[ 143   65  -46 -102  153  102  451  284  236  108  -54  174   56  -85
    6 -198  380 -506   73 -236  -77 -255  303  378  116  153 -118  207
    2  -13  -52 -243  273  -41 -248 -108 -424   63] : 6
[ 335   62   81  -86 -275   37  118  -94   12  271  -75 -440   70   36
  -83   53 -370 -285 -106 -315 -178  110 -257   73   26   85  -64  -52
 -362   94   36 -252 -187   73  -28  233 -138 -360] : 3
[-118  118   37 -124  250 -129   77 -258   78  342 -316  140 -157  -29
 -125  138  -54 -102   -1 -313   62  -91   62  249 -480 -253  -26 -372
  368  197  -27 -271 -104   12  219  -42  -63   50] : 7
[ -65  140  -20 -117  301 -175   24 -261   94  370 -264   60 -182  -69
 -129  126   -2  -99    9 -317    7  -72   73  203 -515 -261   95 -393
  404  253  -50 -382 -127  -57  265  -10  -70   46] : 8
[ -94  151    1 -151  288 -154  108 -265   86  398 -269  135 -185  -27
 -139   45  -74 -158    9 -344   88 -165  100  228 -495 -266   17 -407
  320  174  -55 -391 -133    9  292   20  -46   27] : 3
[-293  218  282  149  235  108  -67 -367 -174 -139  -93  482  -68  210
 -197  140  -58  -93   48   48   13 -108  -38  -54  -79 -260  131 -378
  -33   -7   73  215 -159    8   -9 -192  398  143] : 9
[-275  225  219  162  291   76  -52 -263 -150 -175  -43  393   53  107
 -125  194 -127 -131   23   39   47 -129  -91   39   -6 -301  141 -322
   -5  -31  142  276 -142  -25    1 -229  362  184] : 3
[ 553   20  105  126   -7  238 -160   28  141 -201  -76 -899  269  -66
  -19  -40 -263   47 -250 -305   67 -149 -358 -100    5 -214 -112  346
 -497 -193 -192 -183   -7  297 -318  431   17 -360] : 2
[-324  211  260  116  248   65  -27 -268 -104 -107  -30  453  -56  159
 -180  138  -68  -57   60  104  -69  -64  -42  -63   11 -293  116 -272
   16  -19   45  263 -164  -21  -23 -170  390  158] : 5
[ 262 -175  271  -29  413 -463  251 -288   54  118 -322  -96 -185  238
  228  -30  -63 -273  -42 -239 -359 -379  155  -57 -265   88   42 -234
  280 -126  104 -268   97 -115 -116    5 -180  -72] : 6
[ 674  -30  -26  147  253  175  -90  170 -116  -72 -271 -781 -108   17
   30   35 -528 -262 -236 -272  -53 -159  -21  239   13   88  192 -188
  -62 -204  108 -283 -319   44 -231  361 -498 -188] : 0
[-307  234 -127  200   63  -30  -47 -158  292  222 -133   10 -254  -50
   78  215  262   57  -49 -154   73  -56 -188  150 -374  177    2  237
  100   60 -146 -148  101  313  -83 -222   80  350] : 2
[-183  472  -52  107   39  -53  -13  151  109  390 -186  173 -255   40
  -46   57   58  186 -102 -111  132  -56  -65  138 -283 -154  -88  -72
  305   21 -156   72   72  215  -89 -109   98  238] : 3
[  57   43  -85 -152  103   98  451  270  270  233   67  206  -98    6
 -122 -233  384 -465  154 -205 -115 -266  272  321  170  116 -306   98
  173   -3  -33 -191  157   29 -179 -186 -386   66] : 7
[-247  230  301  134  220  196  -70 -321 -174  -56 -141  336   -9  186
 -160  144  -68  -98   46   18  171 -163  -67  -16  -72 -266   32 -297
  -98 -104   23  266 -160    7   -3 -161  388  158] : 7
[-294  163  296  205  270   41  -64 -352 -169 -203  -41  419  -96  149
 -171  138  -65  -57  -23   44    2  -89  -93  -35    5 -243  152 -269
   17  -22   92  278 -146   18 -121 -210  334  205] : 9
[ -89   61  162  115  528 -207  151 -202  187   95 -251  224 -373  281
   38  260  131  -75   32   73 -379 -214  139 -143 -369  235    0 -580
  405 -180  186 -367 -279  -89  255 -171  -26 -196] : 1
[ -69  197   13 -109  315 -155   85 -269  106  320 -295  105 -175  -50
 -114  101 -109 -164    2 -336   61 -181   76  221 -527 -318   -1 -379
  400  216    9 -349 -146  -46  321    5    8  -19] : 4
[-207  199  254  153  235  113  -45 -296 -198 -140  -41  398    8  158
 -155  158 -115  -67  -66   14   27 -140  -82  -11  -83 -225   63 -231
  -27  -72  111  275 -125   18  -49 -128  361  161] : 9
[ 229    4   26 -125  189  108  591  395  285  175  -69  240   20  -32
    6 -284  415 -368    2 -230 -254 -194  235  390  186  141 -309  331
  103  -42 -130 -209  258   46 -358 -112 -385   63] : 1
[-231  206  228  196  209   78   -3 -258 -138  -90  -89  462  -57  164
 -191  155 -154  -60   25   75  -22 -132  -27  -15   36 -229  140 -302
   46  -63   94  280 -210   24  -46 -214  306  200] : 8
[ 532  -33  265   51 -307  124   83 -114 -271   57  233 -557  399  108
   17  -60 -495 -132 -133 -230 -157  -59 -308  364  -52   -2 -103   60
 -461  -62  101 -141 -181  257 -141  436 -322 -550] : 8
[-342  205  225  167  212  178  -32 -275  -96 -173    1  412   14  117
 -132  180  -25  -73   41   84   71 -109  -51  -33  -57 -140   96 -277
   29   -6  129  295 -185  -14   17 -219  368  114] : 3
[-134  100   -1  -70  305 -127   71 -251   98  351 -262   56 -210  -48
 -106  106  -88  -78  -38 -280   89 -118   80  311 -530 -168   46 -403
  343  248  -29 -342 -201   -5  288  -25 -101   59] : 9
[-290  176  258  168  254   63  -36 -392 -131 -138   12  490  -15  165
 -187  175  -57  -51  -39   47  -21  -69 -113  -64  -21 -267  114 -255
   -7  -15   80  255 -100   98  -85 -215  381  150] : 6
[-327  164  209  195  269  164  -44 -322  -93  -78  -70  389  -90  166
 -192  138  -48 -120   52   70  -21 -136  -67 -106  -40 -231   66 -282
   37  -65   77  243 -211  -17    9 -222  413  190] : 6
[ 235  248  245  -39  -95  112 -138  -52 -165  179   69 -725  -53   67
 -130   98 -296 -175 -215 -248   34  -16 -216   18  -46 -100 -227 -123
 -301    0   82 -265  -81  317 -227  357 -293 -361] : 5
[ 480  192  207   93   74  -68 -216  313  -75  -94 -144 -871  -15  -91
  239   -7 -314 -245   96 -243  110  -37  -36  341  210 -277  215 -120
  -76   -3  131 -276 -128    7 -194  157 -492 -121] : 3
[-304 -524  152  223   34 -226  149 -124  257  -94  -98 -168 -274  155
  187  190  213 -193  478  310 -410 -194   30  -84 -134  575  100 -249
 -177  -92  -32 -304 -587   -9  191 -432  321   73] : 0
[-309  452 -142  136  174 -176 -117  -15  295  298  -68  282 -338    0
 -141  221  336  165 -258 -149 -155   -6   27   63 -321  -89   88    6
  527  142 -108  -74  305  213 -276 -142 -204  305] : 5
[-213   83  170  -41  337 -213  223  164  202 -149 -286   46  120  -33
  174  118  421 -258  137    5 -378 -191  -58 -121 -215   40 -201  -32
 -267 -221   38  -67  127  -46  -62  -99  289 -214] : 2
[ 257   50  -54  -92  255   77  443  361  176   59  -12  157  -80  -47
  -57 -293  362 -456  110 -188 -171 -350  306  341  157  108 -148   81
  133   26 -102 -314  102   -8 -210 -118 -382   25] : 4
[ 399  121  -43 -254 -152 -130  111  272   90   10  150 -709  153   51
   41   85 -298 -299  112 -219  -75 -135  -20  -14  271 -374  102   81
  -46 -199  224  -21   54   14 -162  458 -333 -520] : 7
[ 410  130  163  236   78  276 -110  -23 -130 -377  -17 -797   16 -158
  145  187 -566 -241 -252 -308 -512 -200 -239  418 -185 -307   22  112
  -16   65  228  -75 -237 -169 -220  418   47 -281] : 5
[ 160   38  148 -206  135 -221   64  375  -36 -113 -474  -63  126   50
  364 -137   39 -260  221   44   56  -38  267 -155 -113   39  174 -295
 -457  -35   87 -351 -174   55  191  102   49 -319] : 9
[   5  405 -122  210  203 -229  -24   51  107   31 -300  177 -174 -114
    3  126   80   93 -126 -115  288  -66 -192  -81 -184 -408  157  174
  279 -199   86  161  195  -17 -168  -89  294  264] : 1
[ 385   85 -270  -83 -189  324  213    1   29  161   89 -405  233  -34
   12   42  -41 -477   48 -313   98 -384 -142   60  -23   39  -79  161
 -114 -141  224    9   44   92  -78  200 -111 -226] : 6
[ -54  102  -33  -98  305 -157   48 -287   69  362 -299  183 -210   26
 -170   85 -143 -108  -27 -302   70  -98   66  212 -515 -234   31 -443
  390  150  -60 -385 -189   11  321  -13  -64   34] : 3
[-336  101  323  184  178  161  -59 -292 -118 -199  -34  429  -76  200
 -170  192  -57   28  -19   87  -57  -54  -55  -46  -18 -142  113 -222
   57  -41   26  292 -138   59 -117 -207  333  186] : 7
[ 245  211   19  218 -114  387 -320  -25 -139  -36  -62 -720   24  -49
   55  280 -437 -279 -359 -250  -41  -57 -144  194 -208   17  176 -270
 -142   53  294 -233 -221   63  -79  274 -266 -221] : 3
[-344  576   20   78  357   62 -231 -237  112  311  -41  214 -303    0
   26  136  334   39 -128 -168  167 -186   21  253 -467 -212  209 -221
  164  230  -55  -13  189  314  -74 -107   76  254] : 6
[ -28  201  -79  254  127 -206 -117  -83  253  322 -368  -37 -376  116
   36  171  174  217 -102  -97  296   34 -191  -23 -371   65   77   20
  322 -151 -178    8   79  182 -166 -214   40  304] : 9
[-112  -43  195  151  326 -242    2  -78  282 -145 -171  195 -129  150
  104  103 -106 -182  121  165  149 -185  133   19  -58  138 -100 -350
   30    5  238   41 -338  240  111 -417   91  -12] : 9
[-291  169  200  207  235  167 -104 -365 -159 -114   24  406  -71  129
 -207  176  -93  -86  -15   75   -8  -92 -101  -45  -60 -210  133 -306
    0  -31  105  281 -230   -2    3 -192  421  170] : 6
[ 541  155  112 -157 -282  134  132   46  -33  229 -122 -548  245  -35
  -14 -133 -422 -373   10 -306   50 -244 -199  143  136 -430 -188  259
 -604  -44   -3 -106   56  139 -108  392  129 -207] : 9
[-396  167  267  197  215   95  -50 -400 -130  -88  -68  552  -88  179
 -180  199  -66 -150   61   95    5  -69  -63  -44  -44 -164  146 -354
   30  -53  126  297 -216  -42   17 -279  412  231] : 7
[  79  143   14 -186   37   79  526  427  257  251 -134  103   24  -69
   25 -206  382 -399   80 -199   27 -164  261  357  128   89 -332  124
   -8  -41  -62 -180  167  -32 -180 -105 -394  -89] : 5
[-322  188  266   83  208   84   17 -378 -174    9  -56  433  -45  148
 -152  146  -63 -137   72   49   99  -74  -74  -40  -35 -223   76 -338
  -13  -20  166  303 -184  -32   38 -193  371  142] : 7
[ 217   81   85  180  176  -39 -109 -313   43  -26  -98 -687   81   17
  137  376 -368 -129 -317 -335 -212   63 -343  210  -83    1   64  -60
 -208  -75  150 -330 -177   72  -61  222 -350 -253] : 9
[ 140   18  -25 -148   92   69  335  300  240  190  -84  181 -174   46
 -134 -166  323 -464   85 -178  -85  -91  325  287  102  272 -221  -32
  139   69  -28 -240  100   47 -219 -183 -483   12] : 9
[-348  182  284  102  203  155  -49 -347 -136  -62  -38  405  -34  191
 -183  148  -29 -115   46   51   27 -138  -55  -96  -50 -178   52 -279
    2  -80   40  348 -133  -34    2 -158  400  124] : 4
[-324  199  231  163  250  125  -81 -488 -185    2  -71  513 -100  181
 -231  201  -60 -164   29   66   91  -96  -40  -77 -104 -182  149 -442
   -9  -27  124  238 -191   41   11 -230  376  198] : 6
[ 505  -72  149  238   80  338 -204    1  -93 -286 -280 -683   68   90
   69   39 -365   12 -169 -137 -178   -9 -290   20  -64  -90    8   68
 -238  -87  -56 -103 -188  -44 -177  229   86 -197] : 0
[ -69  132   15  -81  267 -121   37 -336   63  374 -237  112 -263    7
 -161   58  -62 -128  -11 -322   64 -192  136  236 -536 -258   93 -454
  422  205  -33 -421 -130   28  241    4 -126   51] : 2
[-142  -73  245  115  313 -240  270  -13  289  164 -429  357 -124   97
  217 -136  361 -243  245  101 -759 -283  285  183 -355  246  223 -240
   74  144 -222 -293 -131  -66  -70 -114  -65  -19] : 2
[ 309    9  114  163 -139   94   35  -75  120   79 -293 -563 -150    7
  -19  209 -312 -273   36 -103  -98  -74 -204   37   76   23  -19  -38
   73  -36  130  104 -286  -76 -198   57 -141 -210] : 2
[ 156   26 -141  -96  135  100  449  391  219   74   75  140   -7  -33
  -91 -221  305 -346   49 -232 -239 -246  234  296  192  174 -255  197
   85  -77  -50 -289  142   73 -229  -82 -398   50] : 0
[-191  303  -82  304   40  245  -98  -15  277  -38 -181  -36 -249  -45
   88  242  449  199   -7   13  324  -76 -135  -26 -327  173 -113  319
  163  -71 -126   18  122  234 -191 -215  216  237] : 7
[-233  105  209  121  288   93 -200   66  238 -117 -139 -282 -168  117
  246  276   67 -153  161  115 -111 -340  396  183 -294  415  -82 -462
  138  107  146 -118 -374   85  134 -183 -267 -126] : 5
[ 126 -105  197  135  442 -164  115  255  258 -256 -317 -406   -4   26
  374  105   83  -31   58  -47 -102 -272  195   55  -48  281  -69  -71
   76 -269  139 -151   11  -93  -89 -166 -224   -6] : 2
[-153  105   18 -120  270 -173   69 -254   97  342 -295  130 -203  -57
  -91  155  -28 -171   37 -287   16  -97  101  262 -540 -166   82 -431
  370  229   -6 -371 -174  -48  291  -42  -52   38] : 0
[  87  -37   19 -183  164  -30  535  380  253  223 -110  214   56   26
   27 -240  315 -438   64 -186 -178 -255  303  360  132  157 -217  180
  161  -57 -171 -157  199  -99 -195 -110 -472   35] : 3
[ 134   18  -13 -101  126    4  430  407  271  319  -44  161 -135    1
  -64 -202  289 -401   49 -162 -222 -197  268  465  153  181 -180   70
  204   52 -122 -210   31   61 -202 -177 -540   66] : 4
[ -11  135    0  -79  376 -167   59 -303   29  342 -253   65 -178   -3
 -128   63  -74 -116  -32 -347   43 -167   49  219 -522 -289   36 -375
  418  147  -31 -351 -113  -70  253    7  -66   54] : 8
[ -91  150    8 -122  210 -201   65 -232   74  426 -232  102 -178   -8
 -123   92 -135  -95  -31 -321   67 -122   77  255 -495 -262   17 -381
  347  187    5 -325 -151   18  281    2  -64   37] : 1
[ 199   26 -103 -185   93  173  519  389  203  122   14  159  -23  -42
  -66 -244  321 -439   60 -276  -85 -264  264  379  224  125 -330  213
  107   19  -18 -222  163  105 -244 -139 -438   42] : 7
[ 511  159  221   20 -275  -47  -58 -152 -326  253 -236 -556  177  -50
   66 -171 -498 -297  -57 -303  -21   71 -180  107  -11 -265  -60 -186
 -407  143  355 -100 -101  -39 -129  307 -153 -276] : 2
[ -61  102   22  -95  311 -134   81 -322   67  374 -287   60 -225  -12
 -172   86 -122 -158  -34 -334    4 -195  101  282 -548 -222   32 -426
  376  239  -63 -380 -145   -7  236    7 -109   37] : 8
[ -36  118  -25 -103  335 -145   68 -272   88  363 -287   97 -216  -52
  -98  115  -74 -144   -5 -321    2 -108  117  238 -492 -217   76 -431
  359  228  -35 -463 -188   42  273   -5  -99   39] : 6
[-241  149  257  177  189  160  -88 -367 -160  -89  -74  434  -34  166
 -196  115 -122 -160   33   27   51 -148  -51   19 -107 -172   98 -305
  -71  -28   63  263 -181   10  -32 -209  441  235] : 0
[ -82  276  -95  148  120  -79   10   10  446  166 -209  117 -151  130
   35  229  446  206  -80 -117  156  -43 -214 -231 -338  108 -113  183
  237 -157 -300   23  174  205 -133 -283  324   91] : 6
[ 211  103  -64 -125  361   40  425  335  283  148  -12  181  -88   -5
  -42 -209  391 -436  102 -204 -111 -247  298  296  175   55 -156   29
  218  -79  -79 -313   89  -55 -151 -137 -385   22] : 1
[-339  209  243  162  243  110  -46 -328 -131 -193  -81  396   -3  128
 -123  195  -59 -160   16   23  -33 -149  -56  -55  -82 -257   60 -222
    8  -53  140  253 -105  -64  -36 -176  428  174] : 0
[-165  190  -32  339   83 -143 -173 -109  265  212 -279 -102 -410  -33
  111  372  112  317 -143  -10   14  246 -124   19 -457  340  149 -132
  309   73  -32 -154 -186  165  -88 -223   58  239] : 5
[ 140  -62 -101 -125  217   99  452  360  280  154   13   99 -123 -108
  -17 -201  404 -487  108 -201 -316 -255  272  487  154  185 -167  214
  157   43 -106 -285  135  -43 -223 -137 -451  142] : 7
[-254  222  229  159  287   41  -51 -297 -149 -132  -25  476 -104  153
 -186  143  -16  -40   20   59  -74  -85   -8  -73  -21 -226  182 -350
   56  -40   93  204 -153   20  -95 -179  322  184] : 5
[-301  248 -198  261  174  -99 -104 -128  285  163 -221   49 -408  -16
  -24  206  470  244 -146 -187 -114  -35 -194  -74 -465  115   55   82
  337  -33 -218 -125  153   10 -131 -221  203  309] : 0
